Each row was made from one small tree. The marks that hang from a mark follow it in brackets, in alphabetical order. Every link used is in the known rows. Write each row's tree.
Each row is shifted at random along 3 fixed directions that mean nothing.
Known rows:
J[D H T Y]: [ -38   75  -79  225    0   71   29   18    9   70  -28   63  -92   20
  119  -68 -190 -105  -35  -68    2   66 -119 -150   56  -68  133  -95
 -101 -183  -52  -68 -138  -87   23 -106 -212 -204   88  -93  108   12
  300   -9 -105   76  -27 -186   25    3  246  124  121  181 -119   12
  -24  -33  -35  149   16  -15   10]
X[D[Y[Q[G] R]] H]: [ -74  -12  -12  140   27   15  -57   38    8  -71    7 -104   33   28
  -31   88  161   81  -50  -11   67  -68   89   29  -81  -65   70   28
  121 -123   32 -115   85   20 -109  -13   91  211   60   34  -97   16
 -121  -35   32   11   45   27   45 -110   37 -164 -114 -117   68   38
 -166   14  -31    6 -202    1  -31]
E[H[D] T]: [ 264 -104 -286   66 -123  -79   -9   -9  -61  -37  202  -78  122  -50
  -28  -50 -155  236 -100 -129  -58 -112   -8   78   75  138 -191    9
  213 -266  234 -197  380  -80 -171 -181  -23  386    4 -210 -344  100
 -106  -22   70  118  291   93 -105 -276 -104 -212 -305  266  -12  -25
  -67   65  -32  -76 -235 -142  -61]
R[Y[Q T]]: [ -62  139  112   84    0   58  -33   41   38  -52  -21   31  -82   18
   33   19   69  -46   55    0   62    9   36  -36  -46 -109  119  -53
  -93   91  -80   88 -182   15    1  107   69 -179   39   79  133  -47
  -71    8  -50  -28 -121  -44  -21   31    8   82  110 -152   21   79
  -67    3   32  -36   28   56   35]
F[B Y[Q[T]]]: [ 113 -131 -103   81  -50    9   12   16  -61    5   62  -50  122  -59
  -14   36  -12  119 -144 -143   -1 -129   12   35   31  -58  -84   20
  112 -152   57 -149  232  -33  -87 -122  -68  230   95 -114 -201   85
 -152   15   61   49  213  101  -69 -164   25 -152 -165  106   35  -19
  -48   64  -25   -9 -215  -61   -1]
X[D[Y] E[H[T[G]] Q] L]: [-347   12  307  175  177   39 -131   56   38    1 -136  100 -229   85
  -22   77  291  -42    5  107  -25  192   84 -109  -23 -206  320   42
 -198  159 -290  232 -194  100  179  210  171 -395   21  251  349 -110
   22   44  -76  -54 -159   -1   46  234   27  303  251 -248  -10  -57
  -90   -4   91  -18  109  196   59]
X[E[T[G]] H[D] L]: [-203    0  107  176   76   13  -49   47    6  -23   -9  -53 -114    8
   -8   99   93   27  -41   29   -9   28   88   -5  -39 -109  177   33
    1  -83  -73    5   30   87  -40   60  113   36   85  112   45  -20
  -45    5  -17  -10   -4   52   33   23   38   -2  -12 -122    2   -1
 -196   -2   26   20  -73   71    2]
F[B[D J X] Y[R]]: [ 117  -86  -94   37    9  -56  -34  -20  -32   90 -179  -91    7    1
   -1   53 -200  104 -144   -1   -5  -37   19  -82   -8   -1  -68  111
   44  -75   51  -89  252  121  -46  -95 -128  184   95  -64 -139   26
  -83   33   78  -32   88 -160 -107  -63   25  -74 -122   66   20  -35
  -31   55  -12   24 -169  -26   33]
R[Y[Q[C[J Z] G]]]: [-248   86  167  -56   52   85  -47   54    1    6  -91   23 -160   50
   34   36  256  -92   45   26   -4   65   54  -64  -46 -150  156   -3
 -137  202 -193  171 -219  -42   27  146  -17 -231  -43  151  227 -114
   53    1    2   50 -143  -65   43  125  -24  118  197 -172   12   16
   39   26   54   55  154  133   94]
T[G[Q] L[E H[D[Y]] X]]: [-190   31  293  185   80  -14  155   55  -20  -15 -176  188 -239   23
    8   14  -53  -98   91  134   94  170  103  -68 -128 -174  219  -86
 -305  208 -206  115 -312   96   63  139  105 -263   10  233  258 -108
  -45  -30  -19  -53 -186  -44   40  157  -43  236  220 -248  -10   80
   -8  -97   83   39  259  102   31]
B[J[H T Y[R]] X[D]]: [  -5   48   96  268  146  -46   31   36   11  -24 -411  -52 -198  159
   39  151 -172   32  -18  130  176  172  163 -149 -226  -52  284  -74
  -98  -12  -59  -49 -141   63 -168   43    4  127  127  231   94 -139
 -116  -69  -48  -45 -223 -296  132   66  150   40  -46 -230  -14   47
 -303 -115  -51  238    1   99   99]
E[H[D L] Q[C G] T]: [ -36  -29   49  153  -47   -6   67  124   68 -217  -75   93 -190   -5
   18    1  185  101  -51  -22   83  -94  150  135  -29 -109   72  -40
  113   13  -81  -40   55  -78  -20  135  124   48  -22   31  -83  -10
  -39  -39  124   10  127   61   80 -112  -39  -86  -20  -19   42  -53
 -117  106  -79 -247  -19  -15  -39]
J[D T[L[E H X]]]: [ -80  170  103  445  -57   84  342  198  198 -313 -336   31 -204  -81
  100  114  -34   -7  -70  -69  358 -197  222  212 -219 -186  231 -168
  127 -282   -8 -266 -235   33 -234  126  145  191  226  109 -101   86
  -69  -34  103 -103  -48  -18  232  -59  193 -317  -47 -172   96  138
 -454  -92 -220 -171  -90  -88 -101]
J[D H[L[X[E]]] T[G] Y]: [-186   65  106  245  109   45   29   19  -33  125 -124  128 -218   75
   99  -32 -183 -184   18   23  -13  226  -70 -248    1 -140  299 -104
 -266    5 -188   65 -289  -36   76  -33 -140 -385   79   78  309  -97
  277  -41 -166   64 -145 -225   28  131  221  308  253   34 -146   23
  -15  -84   65  272  176   96   50]
L[E H[D[Y] T]]: [ 120  -75  -23   76   24  -46   55   -4 -117   -8 -163  -65  -59   46
  -68  162 -133  118  -30  -12   50  163   94  -15 -140   22   54  -57
  -53  -66   51 -126   43  -60 -198  -63  -13  246   65  102  -71  -45
 -204 -134  -22  125   83 -162  -63  -44  -23   11 -148  -65   37  138
 -131 -186   66  216   89   20   56]
Q[C[F[Y] Z] G T]: [-383    3   19 -134  -78  178   12  105   55    3   27  -33  -93  -85
   73   45  346  -26  -19  -83  -46 -150  -29  100   73 -177  -26   71
   52  -17 -148  -44   86 -131   72   57 -208  -95  -15  -94    9   89
  364   36  165  100  110  -45   28   68  127 -116  152   33   69    0
  198   97  -68 -148   70   12    5]
X[D L[H]]: [-300  -33  -87 -263   45   88 -257  -84  -98  376  208    3  110  -53
    1  -51 -189 -223   66   -5 -314   95 -306 -251  306   14 -125   79
 -172  -16  -83  158  110   49  293 -143 -254 -463  -98 -244  196   66
  470   69  -51   88  137 -169 -380   70   47  329  281  251 -142 -162
  400   49  191   64  132   14  -19]
X[E[Q] L[H[D[Y[R T]]]]]: [-217  -19  105   -4  126   36 -196    4  -62  114  -30   37  -42   59
  -43   64   35  -86   36   37  -98  131  -38 -166   54  -83  114   22
 -150   71 -129  148  -40   71  112   21   -5 -272  -24   58  217  -69
   35  -22  -57   56   -1  -86 -175   61   -7  250  174  -74  -34  -43
   56  -36  148   62   80   92   37]
Q[C[F[Y]] G]: [-175  -75  222   23  156    2   23   47  -88  -47 -281  -21 -150  138
  -22  192  225   77   29   86   86  193  209   14 -197  -95  241  -56
 -140  273 -202   64 -154 -150 -118  136   47  111  -17  330  137 -180
 -138 -123   32   54  -97  -15  184  140   14   79   -4 -328   63   14
  -90  -83   33  238  186  188  148]
B[J[D] R Y[Q[C] T]]: [ -30  -30  -27 -118   95  -66 -221  -65 -141  233 -153  -57  -76  150
   -2   52 -334  -23   64  157  -65  228  -57 -317  -20   91   18   47
 -195  111   -8   84   98   71   -2  -99 -247  -79 -101    5  130 -135
   81  -72  -33   54 -115 -368 -209   33  -31  226   51  -10  -66  -43
  160  -58  120  235  164   79  111]
J[D H Y[Q R T[G]]]: [  35   84  -97  247  -63   50  -32   43   -1   -7  116   67  -21    1
   92  -77 -178  -66   -6  -91   72  -90  -76 -103   22  -90   82  -73
    6 -167   42 -107  -45   -2  -24 -119 -102 -117   75 -149    3   22
  106  -40  -65   55   -4  -91  -30 -180  165  -23   71  112  -42   96
  -46   36  -11    4 -145  -75  -59]
B[D R X[L[H]]]: [-150   74   13  -80   82  -35 -118  -25   -6  157 -287  -79 -143   69
   14   65 -253  -69   29  194  -38  141  -28 -197   -7   54   21  102
 -125   63  -50   82   69  162   64   -7 -154 -111  -41   29  115  -56
  180  -10   31  -34  -94 -381 -158  111   -9  146  105  -37  -28  -37
   79  -29   46   75  114   47   36]
H[D[Y] L[E[Q] X] T]: [  61  -79  -15   -6  -25  -48   49    3  -51   -8  -42   13 -110   10
  -68   68  -64   65  -45   14  -24  111   30  -53  -55   13   11   15
    8  -69   51  -91  116   -3 -100  -60  -22   99   57    9  -56    3
  -53 -108  -32  129  108 -153 -128  -42  -22  -13  -64   37  -17  107
  -17 -113   44   65   63   -4  -12]
J[D H Y[Q R]]: [   1   96  -24  258   -5   54   11   68   47  -79  -78   75  -82   33
   81  -37  -96  -89  -38  -40  118  -58   -7  -67  -30 -114  141  -88
    8 -120  -24  -78 -146   -8  -31  -29  -45 -103   65  -40   48  -21
   86  -45  -40   22  -44 -126   57 -126  185  -17   87   33  -25   58
 -146    4  -51   23  -98  -38  -32]
E[H Q[C[J]] T[L[X]]]: [  52 -144  -53   60   22  -75  -45   39 -112   19   62   37   39   32
  -52   -4  -77  177  -12  -42  -45   46   75  -21   31   51  -33  -54
  -16   -9   30   23  169  -66 -108  -61   35  163  -75    3  -75  -40
 -151  -14   76  141  144  119 -105 -115 -222   21 -124   79  -40 -115
  -16   31   46  -10  -29  -10   33]
G[Q[C[Z[T]]]]: [ -67  -44  -68 -116   35   -4  -45  -16  -96   84   97  -41   62   57
  -36  -18    8   29   56   50  -65   51  -31  -99    9   65  -96   10
  -21   15   38   12   72  -70  -82  -84 -119   88  -92  -24  -25  -62
   11  -41   31  125   35   -5  -78  -41  -80   12  -26    6  -31   -5
  128  -23   44  102   16   14   55]
F[B[D J R[Y]]]: [  89  -24 -141  -25    7  -74  -44  -50  -53  121 -111 -115  -23   21
   28    8 -208   77 -104   33  -63   20  -16 -107   22   82  -67  120
    0  -91   70  -39  229   71  -70 -122 -184  170   44  -58 -102   -2
    3    2   51   10   66 -171 -103  -11  -35  -23 -129  121  -28  -50
    2   45  -12   90  -83  -14   53]
R[Y[Q[C G T]]]: [ -13  -57  -39  -50   24  -28  -23   -6 -123   11   79 -108   23   65
    0   54   60   99    8   -3  -29   75   70   -5  -65   37   45  -42
   -3   23   14  -38   92 -196 -200  -60  -65  272  -19   74  -70  -66
 -115 -129   -5  143   75   70   36  -46  -78  -48 -165  -34  -12    2
  -20  -28   19  225   24   52   83]
R[Y[Q[C[J[D]]] T]]: [ -25  142   79  213  -54   69   96  126   89 -218  -94  -41 -128    0
   56  106  146   69   -9  -43  219 -121  180  122 -184 -132  154  -86
   80  -76    0  -95 -128  -27 -226  119  115  170  124  119  -55  -11
 -188  -35   38   -5  -96   25  137  -59   48 -219  -68 -212   93  149
 -293  -11 -107  -84 -104    7   14]
C[F[B] J[T Y] Q]: [-202  113    4   33    9  112  -39   37  -64  101  -93    7  -91   11
   36   62  133   -5   -7  -50  -12   37  -41 -168   25  -84   85   55
 -124  -35  -68   55  -41   51  -60  -59 -210 -142   39    1  144  -23
  151   55   31  161  -63 -158  -73   61   41   40  138  -17    7   71
   19   33   24   62   -1   77   76]
R[Y[Q[G T[L[H X[D]]]]]]: [-157  106  147  200    1   51  167  120   78 -196 -172  -23 -154  -13
   50  100  146    5  -13   14  184  -71  201  125 -175 -164  205 -107
   13  -21  -90  -79 -156  -50 -168  148  140  143   99  174  -10  -10
 -129  -58   70  -38  -48   31  162   -9   42 -154  -33 -233   72   69
 -268  -24  -93  -28   -4   35   -5]
F[B[X[E]]]: [ -21 -105   27  -59  146  -60 -119  -62 -135  184 -134  -51   41   94
  -52   84  -83   27   -8   59  -94  197   -5 -165   15   37   49   48
 -119  131  -61  103   80    8   13  -71  -70  -26    5   87   93  -98
  -73  -14  -39   30   10 -104 -112   94  -47  192   -7  -34  -27  -71
   47  -44  121  207   53   98  109]
F[B[R X] Y[T]]: [ 153 -185 -176  -91   64  -92 -203 -113 -211  292   10 -119  153   60
  -50   35 -299  121  -68  -26 -189  142  -98 -230   90  110 -129   94
  -93   13   75    3  321    6  -21 -255 -235  124   18 -103  -74  -33
 -105  -18  -33  122  154 -140 -280  -55  -69  142 -130  160  -61  -51
  172    3  147  261  -96   12   93]
H[D L T[G]]: [ 127  -89   39    9   14 -100   37  -61 -129   44   91   15 -167   66
  -41   64 -149   60    1   84  -30  192   51  -98 -101   27   81   14
  -74   87   40  -35   89   13  -98  -68   11  113   44   85  -10  -84
 -119 -141 -115   68  -22  -85  -32  -27   24   62  -90  -44  -53  142
  -38  -65   88  224   69   75   30]
Y[R T[G[Q[C[F[B]]]]]]: [-101  -12 -129 -127  -50   41 -187  -40 -111  219  333   42  126  -36
   25 -104  -95  -50  114  -48 -172  -72 -208 -149  208   -4 -165   77
  -71   45   32   62  172   36  144 -173 -210 -240  -50 -254   23   37
  189   19    8   91  124  -25 -286  -85  -14  132  147  153  -42   18
  368  121  127  -94  -62  -47  -32]
T[G L[E[Q[C]] H X]]: [  27 -126  -35   31   25 -100   55   -8 -188   96   58   11   47   -2
  -35   -1 -266   65    2  -18  -37  112   33  -55  -25   69    5  -49
  -99  -34   50  -44  117  -43 -153 -148  -47  190  -40   31  -47  -40
  -95 -104   13  151  122   98  -86  -62 -207   22 -114   78  -56  -15
   31  -86   96  210   88  -22   21]
E[H[T] Q]: [  64  -21 -101    4  -53  -15  -78  -11  -39   40  126   74   -4  -23
   -9 -111  -31   34  -17  -40 -107   -4  -94  -65  147   14 -102   33
   -5  -26   10   43  145    5  102  -56  -56 -134  -64 -145  -15   22
   86   41   11   72  138  -35 -148  -96  -88  108   46  199  -48  -51
  119   93   42 -110  -22  -40  -20]
E[Q[C[F]] T[G L[X]]]: [ 175 -182 -175   51  -15 -160    7   -8 -196   17  225  -57  139   39
  -61  -14 -162  308  -43  -58  -42   47   89    6  -31  200  -66   -8
   88 -132  205 -125  361 -126 -321 -219  -14  518  -45  -14 -256  -16
 -231 -119   49  221  201  258  -40 -171 -278 -184 -370  126  -46  -50
  -60  -18   15  143 -144  -55   24]
Q[C[F J Z] T[G]]: [-114  -61   43   34   16   19   75   91  -75  -88  -65 -132  -86   61
  -16  214  228  220  -13  -11  124    1  227  108 -217  -29  108    0
   71  -29   27 -119   93 -109 -342    5    2  450   44  185 -112  -63
 -179  -92  114  154  -42   64  165    1  -31 -276 -205 -220  109  128
 -189  -57  -63  137  -35   76   98]
F[B[J R X[L[H]]] Y]: [ -91  -65  199  103  186  -33  -60    2  -38  120 -478    4 -186  105
   -5  155 -130  -29  -65  130   20  195  107 -187  -99 -138  182   45
 -249  203 -222  144 -104  169   85   92  -29 -134   72  229  213 -144
 -128   30    3  -85 -146 -284  -51  173   47  263  112 -213   -1  -63
  -71  -33   76  176   93  154  146]
Z[C T[G[Q] L[X[E]]]]: [-174  171   62  207  -94   47  326  124  150 -250   43   -3  -99 -115
   36  -67  159   27   -2   35  220 -254  110  161 -131 -112   14  -17
  160 -238   56 -173  -30   60 -144  104   81  173   90   11 -162   83
   -7   28  118  -46    6  162  175  -87  -19 -352  -29  -92   91  169
 -176    0 -173 -264 -124 -111 -132]
B[D[Y] X]: [  86   28 -273 -111 -199  -13  -16  -35   59   80  174 -115   68 -112
   34 -114 -135   99  -92  -32  -85 -140 -167   -8  128  131 -268  188
  186 -308  203 -177  416   66   10 -176 -256  137   14 -319 -244  211
  301   79   72   51  144 -137 -138  -66  -34 -231 -113  339  -11    8
  180   80  -99 -184 -160 -163  -83]
T[G L[H[D[Y[Q]]]]]: [-139  115  167  165 -134   76  139   71  117  -73  134  201 -223 -133
   91 -113   42 -130    3   -9   73 -117  -39   45   24 -237   72   35
 -100    7 -128   23 -121  168  224  115   28 -383   44  -56  133   95
  218   96    2 -109 -111   16   38   57   72   34  261    5   10  101
   69  102  -36 -274   59  -31  -91]
C[F[B[X] Y] J[H[T]]]: [ 127   59 -110  266 -169   55  219  112   72 -196 -158 -117 -111 -104
   44  127   94  240 -195 -134  200 -247  151  164 -139 -114  -12   70
  237 -345  132 -309  220   92 -310  -45  -59  489  240  -41 -313  129
 -132   54  155   73   84  -93  115 -173   92 -472 -251    6  133  203
 -346   56 -206 -131 -335  -91   -7]
G[Q[C[F Z]]]: [-193  168  107  137  -86  116  157  167  183 -254 -139   49 -180  -51
   65   24  291    2    0   21  203 -219  130  173 -107 -173   45   12
  117  -43  -66  -68 -129   58  -70  182   65   20   32   54  -25   27
   73   47  166  -49 -101   -2  176    3   67 -250   90 -188  113  103
 -141   56 -175 -317  -76  -27  -26]
G[Q[C[J] T[L[H X]]]]: [-153  -87  -31 -111    1   19   13    3 -122  148  137    4   27   -8
   -4   10 -103  -13  100   52  -82   45  -52  -79   45    1 -105  -42
 -115   13   -9  -10  107  -50  -37 -108 -180   57  -64  -66  -13    0
  101  -31   69  131   78  -33 -144  -24  -49   63   23   45  -53  -21
  210  -14   44   69  107    4   37]
H[D L[E X] T[G]]: [ 119 -122  -69  -38   -4 -112   63  -48 -167   75   35  -52  -67   24
  -68   85 -252   81  -17   29  -54  157   37  -84  -80   93    5   -2
   -4  -52  126 -129  190  -22 -212 -161  -49  271   55   15 -123  -38
 -123 -174  -56  154  130 -109 -130  -96  -48  -37 -173   49  -47  131
  -25 -130  100  252   64    2   -3]
Y[R T[G[Q] L[E]]]: [  51  -42   67  122   62  -80  -33   -7 -129   14  110   25   10   76
  -28   38 -158   65   98   50   60   65   96  -78 -108    4   98  -66
 -104   97   52    6  -31   48 -148  -56   84  132   16  109   12 -107
 -305 -125  -51   22  -67  113  -32  -96  -83   41  -74 -189   -3  107
  -62  -53  104  123  -40   37   16]
Y[Q[C G] T[L[X[D H]]]]: [-150   17  249  236   73   30  109  145   23 -209 -219  -29 -120   68
  -15  248  113   42   55   59  307  -35  306  108 -296 -177  270 -152
   36   77  -84 -110 -157   -8 -235  161  245  238   98  269   -9  -77
 -308 -122   72  -81 -119   34  157  -59   67 -191  -72 -446  127  104
 -334  -79  -60  -16  -20   73    6]

Which tree is each row?
[ 104 -103  -98 -132  -42  -94  -40 -119 -184  195  327   38  -71   22
  -32  -76 -238    6   40   77 -193  170 -134 -205   75   93 -101   72
  -98   43   93   -3  227   25    7 -199 -170  -11  -39 -121  -26  -32
   85 -100 -115  137   77 -100 -201  -74  -26  143  -24  170 -132   86
  229    6  138  186   66   20    5]
H[D L T[G[Q]]]
[-335   50  266 -103  205   83  -98   -6  -62  178 -204   93 -132  102
  -45   80   40 -198  128  111  -56  274  -19 -245   -9 -122  179  -40
 -357  314 -266  304 -355   35  189  142  -17 -533  -92  205  445 -177
   98   21  -70   10 -209 -217 -135  240    4  436  375 -228  -22    5
  138 -113  212  188  358  195  118]
C[Z[T[L[E H]]]]
[-197  190  159  117  -46  117   69  103  156 -147  -70   68 -179  -53
   87  -15  229  -96   20    3   96 -105   46   75  -25 -207  133  -34
  -40   44 -157   64 -217   20   81  201   68 -249   62   61  131   20
   83   63   22  -84 -109  -23   86   82   81   12  190 -131   51   61
  -75   59  -74 -198   43   32  -11]
R[Y[Q[T]]]
[-223  156  297  436    9   60  208  212  251 -396 -259   45 -282  -34
   61  109  351   48  -53   36  313 -202  320  248 -239 -268  328  -44
  126  -91 -135  -63 -252  145 -130  327  352  107  176  281   10    2
 -237   34   95 -189 -185  195  358   52   80 -263    3 -400  133   75
 -492   18 -195 -322 -157   35  -56]
X[E[T[G[Q]]] L]
[-457  170  235   73   43  161   15  113  147   41 -250  175 -187  -94
   63  -27  120 -277  101    6   -5  -24  -70  -38  105 -283  131  -36
 -223  152 -318  206 -332  124  359  230   25 -707    1   20  349   22
  322  162   66 -111  -74 -207 -115  225   76  312  505  -88   29  -39
  156   25   66 -282  255   40  -48]
L[H X[E[T[G]]]]
[-128    4   67   -5  -54    8    0  -17  -36  117  213  151 -113  -88
   52 -140  -99 -103   29    1 -122   34 -126  -73  149  -86    5   53
 -169   59  -99  115    7   84  220  -10  -84 -365  -45  -93  156   31
  259   57  -38   -5    7   41  -92   64  -40  204  221  148  -75   -4
  223   82   97  -72  153    3  -38]
T[G L[E[H[D]]]]
[-244  152  103   16    4  124   67   66   91   -6 -157   58 -125  -37
   50   22  129  -96   29   16   70  -56  -35  -29   29 -144   41   36
  -61   26 -140   68 -133   67  130  118  -93 -314   32   -6  146    9
  257   91   60  -45  -54 -182  -29  115  103   59  249  -61   52   49
   58   29  -29 -186   89   20    6]
Z[C[F[B[J[T]]]]]
[ -52   14  186  181   68    8   52   59   -3  -99 -198   70 -163   69
  -16  120   74    4   37   59  150   86  149    5 -175 -151  192  -81
 -123  142 -121   10 -189   15  -17  120  138  -58   46  197  109  -91
 -186  -71   -8  -40 -112  -90   60   31   53   89   65 -268   77  116
 -137  -75   30   40   89   82   32]
L[H[D[Y[Q[T[G]] R]]]]
[ -16    9  154  275    8    8  240  130   56 -255 -237  -34 -143   -7
   12  201   28  113  -33   11  279  -57  285  215 -259 -121  195 -142
   51  -92  -20 -185  -96  -34 -264  126  182  376  139  226 -109   -1
 -287  -99   88  -53  -35   71  218  -38   61 -230 -174 -273  118  121
 -391 -117 -128   -3   -6    8    4]
Q[T[L[E H]]]
[  15    7   77   27  142  -59  -35  -19 -162   37 -118  -71  -13  150
  -65  145  -66  119   40   92   68  201  127 -128 -151   49  119  -26
 -131  149   -1   67  -29  -41 -213  -25    8  168  -10  220   67 -186
 -245 -124  -42  100  -70  -65  -42    3 -108   69  -95 -222   26  100
 -127 -115  106  272   40  114  133]
Z[C[F[B[R[Y[Q T[L]]]]]]]
[ -14   47   17   26  -15    9   -4   -3  -27   50   97  -11  -11  -13
   27   -7 -109   -4   30  -15  -39   45  -11  -43    4  -20   39  -41
 -106    9   -3   33  -38  -20  -45  -19   -8  -36   48   13   51   -2
  -15  -12  -57   44  -27    4  -73   22  -24   56    8   -3  -49   49
    0  -25   48   71   17   20   27]
R[Y[T[L[X]]]]
[ 294 -153  -99  215   37 -188   -9   -5 -147  -97   41    4   16  102
  -74  -11  -77  314  -73  -23   22   98  171    7  -87  134   42  -56
   62  -29  127  -60  202 -100 -249  -84  166  400  -33   93 -195 -102
 -415 -104   10  103  131  205   37 -197 -242  -53 -331   14  -13  -45
 -223    9   34  104 -144    1   35]
E[H[D] Q T[G]]
[  33   -8   94   79   16  -24  114   40    7  -82 -160   -3 -141   29
  -36  132  -72   16    1   55  102   61  132   11 -151  -50  104  -53
    3   26    0  -75  -54   37 -131   46  106  135   92  127  -21  -38
 -153  -91  -16    9  -34 -138    5  -22   57  -60  -54 -151   17  120
 -171 -103   -8   58   30   31   -2]
H[L[X] T]
[  96  -59   51   99    4  -51   54   47  -21 -139  -85  -30  -58   70
  -69  147   12   94  -13   26  151   -4  181   23 -210  -33   99  -49
  105  -10   83 -155   35    2 -228   -5  145  299   84  108 -125  -40
 -307 -168    1   38    7  -52    1 -159   22 -198 -169 -203   67  147
 -199  -86   -5   46  -99    4  -31]
H[D[Y[Q[G] R T]] L[X]]
[ 130 -123 -141  -23   34  -72 -124  -62 -139  160  -43  -82   90   30
  -36   14 -202   96 -132  -29  -89   35  -43 -157   54   60 -102  105
   -1  -43   66  -41  278   47  -46 -184 -177  149    6  -94 -111  -11
 -101  -12   32   59  153  -83 -189 -107  -56   19 -126  133  -17  -63
   59   47   70  144 -136  -15   45]
F[B[D R] Y[Q]]
[-105   52   70   -1   76   19  -60   -2 -106   44 -111  -10  -59   70
  -37   74  119   72    2   40   -6  145   41 -119  -55  -13   84   40
 -138  130  -64   95  -34   10  -87   -1  -50   -5  -43  140  127 -108
  -55  -19    4  124  -73  -46  -23   61  -80   89   36 -136   32   64
  -25  -24   81  180   48  118  105]
C[F[Y] Q]
[-276  124  103   85  -38  160   91  105   82  -50 -114   28 -148  -72
   27   31  368   17  -61  -65   68 -163   50  -12  -30 -228   46  109
  -14  -46 -110   33  -94  132   -5  112  -55 -148   81   26   76   25
   56  161  137   34  -87  -49   25   49   46 -126  172 -136  110  125
  -41  103  -41 -183  -98   48   26]
C[F[B Y] J Z[T[G[Q]]]]
[-122  -83  -30 -158   12   28 -182  -49  -84  161  215   25   89   32
  -23  -56  114  -41   68  -13 -151   43 -134 -140  122  -20  -58   58
  -77   87  -45   82   88  -52  157  -86 -148 -204  -85 -111   88    6
  117  -20  -37   94   65  -33 -161   -4  -21  162  116   71  -25  -35
  313   48  109   24   48   26    4]
D[Y[Q[G T] R]]
[-178   27  -24 -200   29   39  -24  -70  -77  190  232    5   65  -19
  -27  -93  -74  -97   97   58 -135   77 -182 -171  129   44 -118   27
 -124    8  -10   99   44  -31  137  -68 -190 -250  -93 -117  100    1
  257   24  -52   86   60  -48 -193   31  -42  172  161  133  -66   16
  289  -23  110   62  151   -2  -13]
Z[C T[L]]
[ 150  -23  -53  235  -25  -59   20   80   33 -191  -56   41   -7   13
  -22  -29   61  202  -71  -70   88  -85  139  102  -24   10   16  -57
  122  -90   47  -46   80  -37 -112   48  176  189   -9   21 -146   -5
 -245   12   88   14  113  143   46 -162 -150 -102 -160   12   38  -68
 -219   66  -63 -183 -165  -53  -21]
E[H Q T]
[-109 -134 -134 -161   -9    3 -100   -7 -124  159  223  -33   86  -13
  -26  -22  -64   29  -16  -31 -173   23  -98  -80  132   56 -140   38
   16  -77   42  -26  287  -94  -14 -171 -184   58  -81 -159  -67   33
  183  -29   53  184  204   16 -194  -73  -73    0  -31  216  -71  -85
  204   27   53   69   11  -29   11]
E[Q[C[Z] T[L[X[H[D]]]]]]
[   8  -19 -273 -116  -35    4  -44  -64 -197  191  228 -157   82   31
  -37   11  -87  136  -37  -72 -116   46  -93 -204   29  167 -117   99
   68 -266  233 -114  286  -43 -291 -306 -290  307  -25 -144 -137   -6
   96  -51   -1  326   92 -119 -158 -172  -73 -176 -181  207  -46  120
   36  -15   70  312 -124  -17   53]
C[F J[D H[L]] Z[T[G]]]
[   7   60  -37   77  -60   20   69   70    0 -146   24 -103  -27   -2
   28   74  114  145  -34  -37   97  -77  121  120 -109  -15   40  -27
  110 -113   63 -127   88 -114 -262    1    6  342   59   55 -148    8
 -116  -75   55   97   49   70   95  -79  -31 -239 -191  -67   60   93
 -186  -13  -95   30  -99  -12   37]
R[Y[Q[C[F] T]]]
[ -58   48 -147  -74 -163   41  -55  -13  -34  122  416   19   37 -138
   85 -182  -91  -21    0 -121 -182  -98 -197  -32  213   -4 -137   71
  -31 -146   50    9  189  -27   79 -130 -211 -160   -9 -257  -26  123
  279   50  -22  127  148  102 -166  -35  -87   19   71  315  -90   10
  257  111   38  -95  -19  -90  -42]
R[Y[T[G L[E[Q[C]]]]]]
[-107   30  111  151  106   37   13   48  -17   22 -234   60 -172   93
   26   86  -67  -98   16   46   71  123   66 -144 -104 -120  224  -97
 -155   54 -114   44 -252   20  -54   30  -16 -123   60  142  187 -121
    5  -56  -53   62 -150 -217   28   21  140  123  134 -123  -40   61
 -129  -74   38  192   77   92   54]
C[J[D H[L[X]] Y[R]]]
